Below are the code and all the weights of a small trained network. Each question names an input and a class and asks about switching units off, where a switched-off unit gives its printed mean instead of its output.

import numpy as np


def w(rows, s, z=0):
    codes = np.array(rows[::2]) - 128.0
    scale = np.full(codes.shape[1], s)
    scale[-1] = z or s
    return codes * scale


def f(y):
    return y / 2 * (1 + np.tanh(0.7978845608 * (y + 0.044715 * y**3)))


def log_softmax(a):
    a = a - a.max(-1, keepdims=True)
    return a - np.log(np.exp(a).sum(-1, keepdims=True))


def net(x, mask):
    res = np.array(x, float).reshape(1, 8) / 4 @ E
    y = f(res @ A[0][:, :-1].T + A[0][:, -1])
    res = res + np.where(mask, y, B[0][:, -1]) @ B[0][:, :-1]
    return log_softmax(res[-1] @ U[:, :-1].T + U[:, -1])


A, B = {}, {}
E = w([
[230,100,227,32,174],'x0',
[245,213,42,117,91],'x1',
[127,130,125,129,132],'x2',
[215,22,117,253,163],'x3',
[126,132,136,132,124],'x4',
[129,136,128,134,132],'x5',
[130,128,131,130,119],'x6',
[126,128,124,122,136],'x7',
],0.0056)
A[0] = w([
[194,66,149,236,141,92],'N0',
[206,157,10,87,83,149],'N1',
[51,124,16,184,59,59],'N2',
[27,63,196,115,205,83],'N3',
[200,44,149,225,132,91],'N4',
[31,35,190,118,157,106],'N5',
[65,177,151,55,58,116],'N6',
[64,200,156,54,82,53],'N7',
[70,169,164,125,95,254],'N8',
[80,231,186,86,113,83],'N9',
[66,200,123,35,172,87],'N10',
[243,233,57,130,121,86],'N11',
[223,86,199,39,119,85],'N12',
[187,64,138,254,167,101],'N13',
[202,83,195,45,133,81],'N14',
[51,175,36,215,112,136],'N15',
[243,224,61,113,120,100],'N16',
[48,142,45,220,48,113],'N17',
],0.0062,0.0091)
B[0] = w([
[142,217,39,52,130,158],'N0',
[100,87,161,180,93,178],'N1',
[76,236,209,182,232,146],'N2',
[36,199,108,247,56,154],'N3',
[116,184,57,63,119,161],'N4',
[92,174,109,219,45,165],'N5',
[163,135,29,61,157,153],'N6',
[82,254,18,137,146,132],'N7',
[229,23,133,93,87,254],'N8',
[109,146,69,113,150,135],'N9',
[137,161,43,132,127,140],'N10',
[66,119,126,231,106,158],'N11',
[43,218,198,164,226,155],'N12',
[161,174,35,67,117,170],'N13',
[61,246,174,174,223,147],'N14',
[145,131,197,98,185,183],'N15',
[59,108,132,216,77,162],'N16',
[143,170,207,65,220,176],'N17',
],0.0076,0.0079)
U = w([
[95,203,211,137,232,37],'0',
[135,175,4,89,115,2],'1',
[50,128,133,228,21,30],'2',
[167,80,142,117,111,225],'3',
[159,90,147,110,107,214],'4',
[162,84,142,115,111,195],'5',
[164,84,135,116,115,177],'6',
[147,67,134,113,124,175],'7',
],0.012,0.0077)

Each question gives the input, the list of numbers given to net, and the class t.
The units are the neurons (one row each of A and B). Each row of codes is followed by its name. A weight is (code - 128) times the scale printed after its matrix; where a second scale follows, it is the last column's (A, B and U).
mask holds one flag per neuron, in row order. A switched-off neuron (its flag False) gives its mean, the last column of its row in B, instead of its output. The means were averaged over made-up inputs and are rounded, as every weight is.
A unit's drop is (log p(t) with every unit on - log p(t) with that unit switched off) / (log p(t) with every unit on - log p(t) with every unit switched off).
The circuit of an input: a set's keep is (log p(t) with only the set's units on - log p(t) with every unit switched off) / (log p(t) with every unit on - log p(t) with every unit switched off). Starting from the 12 units with the biggest drops (on a tie, the unit counted first), units are removed one at a time, each time the one whose removal leaves the highest keep (on an exact tie, the one counted first), for as long as the keep stays at least 0.8.
circuit, biggest first: the units of the circuit, biggest drop first
k most important neurons: the k neurons with the biggest drops, biggest first
drop of u: that unit's drop, to one decimal
input [-6,6,-6,8,2,8,-6,-5], class 1: circuit, biggest first : [N13]
input [3,-5,1,1,-5,1,-2,-4], class 2: 2 most important neurons : [N3 N5]
input [7,2,-2,4,-1,5,0,-7], class 0: circuit, biggest first : [N12 N14]
input [-2,-7,-3,-7,-7,-3,-3,0], class 1: circuit, biggest first : [N6 N7]
input [2,2,-6,-8,8,0,5,-7], class 1: 2 most important neurons : [N7 N6]
input [-8,5,8,6,8,5,-5,2], class 0: circuit, biggest first : [N2 N17]
input [3,-7,-6,-6,2,6,3,-3], class 2: 3 most important neurons : [N3 N5 N17]
input [2,7,4,-1,4,-1,3,-2], class 2: circuit, biggest first : [N16 N11]
input [-8,5,4,-2,4,-2,2,-5], class 0: circuit, biggest first : [N2 N17]
input [5,-1,-6,-8,-1,0,-6,-5], class 1: circuit, biggest first : [N7 N6]
input [5,7,7,-3,4,3,2,-5], class 2: 2 most important neurons : [N16 N11]
input [-8,7,-7,-5,-4,2,-2,-6], class 0: circuit, biggest first : [N17 N2]
input [-3,5,6,6,2,6,-5,-2], class 1: 2 most important neurons : [N13 N0]
input [1,-8,-5,0,-4,-5,-5,-8], class 2: circuit, biggest first : [N3]
input [-1,7,2,-3,6,-3,5,2], class 2: 3 most important neurons : [N16 N11 N1]
input [-8,-7,8,5,-5,7,7,-3], class 0: 3 most important neurons : [N17 N2 N15]
input [-3,-2,-2,-8,8,-6,4,7], class 1: 2 most important neurons : [N7 N6]
input [0,7,-7,-1,-5,-1,7,0], class 2: 3 most important neurons : [N16 N11 N1]
input [1,-8,-7,-4,1,0,-3,-4], class 2: 2 most important neurons : [N3 N5]
input [8,-4,-8,1,0,-3,1,-7], class 0: circuit, biggest first : [N12]
input [-7,2,-1,-3,-4,0,4,-5], class 0: 2 most important neurons : [N2 N17]
input [6,-2,-2,0,-3,2,6,2], class 0: drop of N14 : 0.8
input [4,-4,-6,6,3,-5,6,-5], class 1: drop of N1 : 0.1
input [-8,8,6,-7,1,-5,-4,4], class 0: drop of N2 : 0.5
